The nodes come in this order, as a chain: J869 J864 J787 J631 J623 J624 J641 J243 J538 J754 J156 J873 J734 J912 J581 J326 J221 J121 J843 J861 J839 J238 J489 J372 J696 J483 J979 J558 J103 J391 J792 J548 J688 J339 J824 J830 J430 J141 J213 J223 J733 J242 J146 J678 J786 J189 J755 J49 J90 J903 J228 J109 J789 J41 J382 J120 J794 J236 J649 J790 J458 J196 J973 J394 J96 J870
Steps: l is -1; c is +1; z is -6; e is -3; t is -4.

In the rows, 49.5 stands for zero.

Here are some nodes, each with a row of numbers. One shown again gets a slightly different row.
J734 [ 72.9  37.6  23.7   9.5  31.5  31.5  78.6  60.4  27.4  84.8  40.3  57.9  64.1]
J839 [ 72.8  54.3   3.6  25.5  66.0  49.2  63.3  78.5  59.5  67.5  37.2  28.5  84.7]
J678 [ 26.4  45.3  95.9  75.4  34.4  47.0  33.2  23.3  40.8  30.5  72.5  75.8  21.5]
J228 [ 27.3  44.4  83.5  61.6  31.1  64.5  37.0  14.5  40.9  38.5  24.2  44.5   0.9]
J242 [ 27.5  47.6  91.9  79.9  42.8  44.7  32.9  30.3  45.8  26.9  83.9  79.0  32.2]
J238 [ 71.6  57.9   4.9  31.2  70.6  49.8  60.9  81.8  63.2  63.4  41.3  28.2  87.5]
J873 [ 72.0  36.3  26.3   9.6  29.3  29.1  78.8  58.7  24.3  85.6  43.2  63.1  61.3]
J430 [ 34.8  57.4  75.2  85.3  63.6  43.2  29.5  53.5  62.4  22.1  98.6  73.3  60.9]

Follow the symbols from each start, one at a time.
Answer with the node's row; about right is enough.
[ 26.8  42.2  88.4  64.2  28.6  59.1  37.7  14.5  36.3  36.8  37.9  55.3   2.8]
t: [ 26.3  44.5  95.6  73.8  32.8  48.2  35.7  20.3  38.3  30.8  64.5  72.8  17.5]
l: [ 25.3  46.3  95.2  75.6  35.8  46.0  34.7  23.8  40.5  30.5  72.8  75.4  21.6]
c: [ 25.8  44.9  95.6  72.4  33.0  48.0  33.4  21.1  38.6  31.4  65.7  72.5  15.8]
l: [ 25.5  44.9  95.7  75.3  35.2  46.2  33.8  22.3  40.5  29.2  72.3  75.2  21.1]
z: [ 32.1  55.6  80.3  84.5  60.5  42.7  30.8  48.4  59.1  21.9  97.6  76.9  55.4]
z: [ 48.2  64.0  44.7  76.8  81.9  47.3  35.2  73.3  75.1  27.5  89.6  54.8  84.6]
c: [ 45.2  62.9  51.5  79.9  79.8  46.3  33.1  69.4  74.3  25.2  93.6  58.9  80.8]
c: [ 42.3  62.3  58.1  81.9  76.9  45.9  32.6  65.4  71.6  23.3  95.7  63.5  77.5]
t: [ 53.0  65.2  33.1  69.4  83.9  50.7  39.0  78.0  78.1  32.3  82.0  46.2  90.2]
t: [ 63.5  63.4  13.4  52.5  82.7  52.2  48.7  83.0  76.2  46.6  60.2  31.9  92.9]
t: [ 71.3  56.0   4.3  30.7  71.1  49.4  61.0  80.5  64.2  62.1  40.7  28.4  87.4]
l: [ 73.7  54.3   3.9  26.4  66.8  50.1  63.3  79.6  59.9  67.3  37.6  29.3  85.8]
c: [ 72.3  56.3   4.1  30.5  70.8  49.8  60.7  80.7  63.9  63.7  41.5  28.6  87.4]
z: [ 75.9  42.9  12.8   9.8  42.4  38.1  76.1  66.3  37.6  82.8  32.8  44.1  70.4]
t: [ 73.1  36.7  25.4   9.1  29.8  29.6  79.1  59.5  24.8  84.6  44.2  62.3  62.6]
[ 25.9  42.8  94.9  68.9  27.9  52.3  36.0  17.3  36.4  33.6  51.4  64.7   8.5]
l: [ 26.3  42.8  95.0  70.4  30.9  50.5  35.8  18.7  37.2  32.9  59.5  69.2  11.6]
e: [ 26.8  45.4  94.7  77.6  38.7  45.0  33.5  27.7  43.4  28.1  79.1  77.4  26.7]
z: [ 34.7  56.4  74.8  85.3  65.5  42.6  30.3  52.5  61.9  21.7  98.1  74.6  61.6]
e: [ 41.4  61.5  58.0  82.7  76.6  45.9  32.2  65.1  71.3  24.4  96.0  64.1  76.5]
z: [ 58.9  64.8  23.6  61.9  85.6  51.4  43.2  80.7  78.4  39.5  70.8  38.4  93.0]
t: [ 68.0  60.0   8.4  40.4  78.5  51.4  54.7  83.2  70.5  54.5  49.5  28.9  91.8]
z: [ 76.2  46.5   6.2  15.2  52.0  42.5  73.4  72.4  47.2  78.5  32.0  36.5  77.1]
l: [ 76.4  45.1   9.8  12.3  46.9  40.7  74.2  70.6  42.0  80.8  32.2  40.3  73.8]
t: [ 74.8  37.4  22.2   8.9  32.3  30.8  78.5  59.3  28.3  84.4  39.3  58.6  63.2]
c: [ 75.6  38.3  20.0   8.4  35.2  32.8  78.6  62.1  29.8  85.3  36.4  53.5  66.0]
c: [ 75.3  41.8  15.8   9.4  39.2  35.6  77.5  64.1  33.4  84.2  34.4  49.4  68.2]
e: [ 72.9  37.1  27.2   9.2  29.5  29.0  79.2  58.9  25.1  85.0  43.2  61.7  62.2]
t: [ 68.8  33.6  39.5  14.9  24.7  21.6  77.5  54.6  20.7  81.6  59.3  76.4  61.0]
l: [ 66.2  35.2  41.9  18.1  25.3  21.0  76.8  55.2  20.5  80.8  63.0  80.6  61.5]
l: [ 66.6  33.7  42.8  20.2  26.3  19.5  75.5  55.1  21.0  79.7  66.8  83.2  62.6]
[ 26.4  44.6  94.4  71.2  31.5  50.6  34.8  18.0  37.7  32.2  59.2  68.0  12.1]
z: [ 29.3  52.0  86.6  83.1  50.6  42.3  30.9  39.1  51.7  23.9  92.6  79.2  43.4]
l: [ 30.5  53.1  83.6  84.0  55.8  42.0  30.7  42.7  55.8  22.8  96.4  77.6  49.6]
l: [ 32.9  56.1  79.3  85.6  59.5  43.3  29.9  48.0  59.3  22.9  97.2  75.9  55.4]
l: [ 35.6  58.1  75.2  84.9  64.0  43.5  30.3  52.5  63.3  22.0  99.9  73.7  61.1]
l: [ 37.0  59.6  69.3  84.7  68.9  43.1  30.6  56.7  66.3  22.6  98.7  71.6  66.6]
e: [ 44.1  63.3  51.3  79.4  80.7  46.4  33.0  69.0  74.0  25.5  93.3  59.0  81.2]
t: [ 56.3  64.9  28.4  65.7  84.7  51.0  40.4  80.1  78.2  36.1  76.1  42.1  91.5]
t: [ 66.0  62.3   9.6  46.9  80.5  51.7  51.1  83.4  73.8  51.4  55.5  30.1  92.8]
t: [ 73.9  54.4   4.7  26.9  66.9  48.8  63.2  79.6  59.8  68.1  36.8  29.8  85.9]
c: [ 72.0  55.6   3.6  30.2  71.0  50.4  61.8  81.5  64.0  63.6  40.9  27.5  86.4]
e: [ 76.0  50.3   5.1  17.9  55.7  44.4  70.0  75.5  52.2  74.8  32.5  34.1  79.8]
l: [ 76.2  48.0   6.7  14.4  51.8  43.4  72.1  72.3  45.2  77.3  31.9  36.6  76.4]
l: [ 75.1  44.8   8.8  12.3  46.7  40.5  73.9  70.0  41.5  80.9  31.7  40.1  72.8]
c: [ 76.6  47.2   7.2  14.3  51.8  43.3  73.5  72.6  46.4  79.1  31.8  36.7  77.1]
c: [ 75.8  50.6   4.3  18.1  56.8  45.3  70.2  73.6  51.0  74.8  33.0  32.8  78.6]
[ 75.9  43.0  10.6  11.0  42.6  38.3  75.4  67.7  38.1  82.8  32.3  43.9  69.4]
c: [ 75.9  44.6   9.2  11.8  47.0  39.8  74.7  70.1  42.0  81.2  32.0  39.6  72.5]
c: [ 76.1  47.6   7.0  14.1  52.6  42.4  72.7  72.4  47.1  77.5  31.6  36.7  76.1]
t: [ 74.0  38.7  20.0   8.9  34.2  33.3  78.5  62.7  30.4  85.3  36.4  53.4  65.9]
z: [ 68.0  34.1  38.6  15.3  24.7  22.0  77.6  54.2  20.5  81.6  58.9  78.0  61.0]
c: [ 69.7  34.4  35.6  13.5  24.6  23.2  77.6  54.5  21.6  82.5  55.3  75.2  61.5]
z: [ 64.5  36.4  46.5  24.6  29.3  17.7  72.5  57.0  24.2  74.2  76.4  88.7  66.3]
c: [ 65.2  35.6  45.8  23.2  27.8  18.6  73.7  57.2  21.9  76.6  74.4  87.2  65.7]
l: [ 64.1  36.1  47.1  25.7  29.6  18.3  72.7  57.9  24.9  74.4  77.8  89.4  65.8]
c: [ 65.1  35.2  46.1  23.0  28.1  18.3  72.6  56.6  22.8  76.4  74.9  86.7  64.0]
c: [ 66.0  34.4  43.9  21.9  26.0  19.1  74.6  56.2  21.1  77.0  71.1  84.4  64.0]
e: [ 64.3  37.0  47.6  26.9  30.1  17.9  71.7  59.4  25.9  73.4  80.4  88.0  68.9]
c: [ 65.0  36.9  46.6  26.1  28.9  17.4  72.1  58.1  24.2  74.7  78.0  88.3  66.2]
l: [ 64.2  36.9  47.7  27.1  30.8  16.7  71.2  58.0  25.3  73.5  81.7  88.3  68.8]
c: [ 65.0  35.2  46.6  25.1  28.7  18.1  72.5  57.3  24.4  74.5  77.9  89.2  67.1]
l: [ 64.9  37.4  47.2  27.3  31.3  18.4  71.5  58.6  24.9  72.4  80.9  88.9  69.1]
[ 49.7  65.6  39.1  73.7  84.3  47.9  37.3  76.1  76.4  29.2  85.8  50.8  87.0]
e: [ 59.6  64.9  22.9  61.1  85.9  51.4  42.6  81.6  77.6  38.7  70.3  37.9  92.8]
z: [ 71.8  57.1   4.5  30.8  71.5  49.9  61.3  81.3  64.1  63.3  40.9  28.0  87.1]
t: [ 75.9  46.7   6.9  14.0  51.8  42.6  72.6  72.8  46.9  78.0  31.3  36.2  75.4]
l: [ 76.4  44.0   9.3  11.5  46.9  40.0  74.5  69.9  40.9  81.1  31.4  40.6  73.4]
l: [ 75.9  43.0  11.7  10.8  42.8  37.8  75.7  67.5  38.1  82.2  32.9  44.4  70.4]
e: [ 74.4  37.1  23.2   9.1  30.6  31.0  78.8  61.0  28.6  86.0  39.8  58.6  62.5]
t: [ 69.7  34.3  36.4  13.8  25.6  24.1  78.3  54.5  21.1  83.1  55.4  74.0  60.6]
e: [ 67.3  35.5  43.9  20.0  25.6  20.1  76.3  55.2  21.7  79.0  67.6  83.3  61.8]
c: [ 67.1  35.5  42.0  17.3  25.4  21.3  76.0  55.6  21.0  80.0  63.2  79.8  61.3]
e: [ 65.1  36.0  46.4  23.5  27.2  18.6  73.1  57.3  22.5  76.9  73.5  86.4  64.1]
l: [ 65.7  36.0  46.7  25.7  30.2  17.9  71.9  56.3  23.6  73.7  77.2  88.7  67.0]
l: [ 65.2  37.9  47.2  27.0  30.9  17.8  71.3  58.5  25.2  73.0  81.1  89.2  68.9]
l: [ 64.7  37.7  47.1  29.1  33.7  17.1  70.6  60.0  26.6  72.6  84.1  89.1  69.8]
c: [ 64.5  36.9  46.4  26.6  31.5  18.3  71.2  58.8  25.5  73.1  80.6  89.3  68.5]
l: [ 64.6  37.5  45.9  28.1  32.7  17.6  70.4  60.8  26.2  72.5  83.4  89.7  70.7]
[ 64.1  63.2  14.9  51.1  81.7  51.7  48.9  83.8  75.9  47.1  59.9  32.4  93.1]
z: [ 74.9  51.9   3.9  21.6  61.0  47.2  67.0  77.0  55.7  72.2  34.4  31.1  82.6]
e: [ 76.0  44.8   8.9  12.5  47.1  40.9  75.4  69.3  41.4  80.5  32.3  40.9  73.8]
e: [ 74.3  39.0  19.7   8.5  34.6  33.5  78.8  62.5  30.4  85.4  37.0  53.8  65.5]
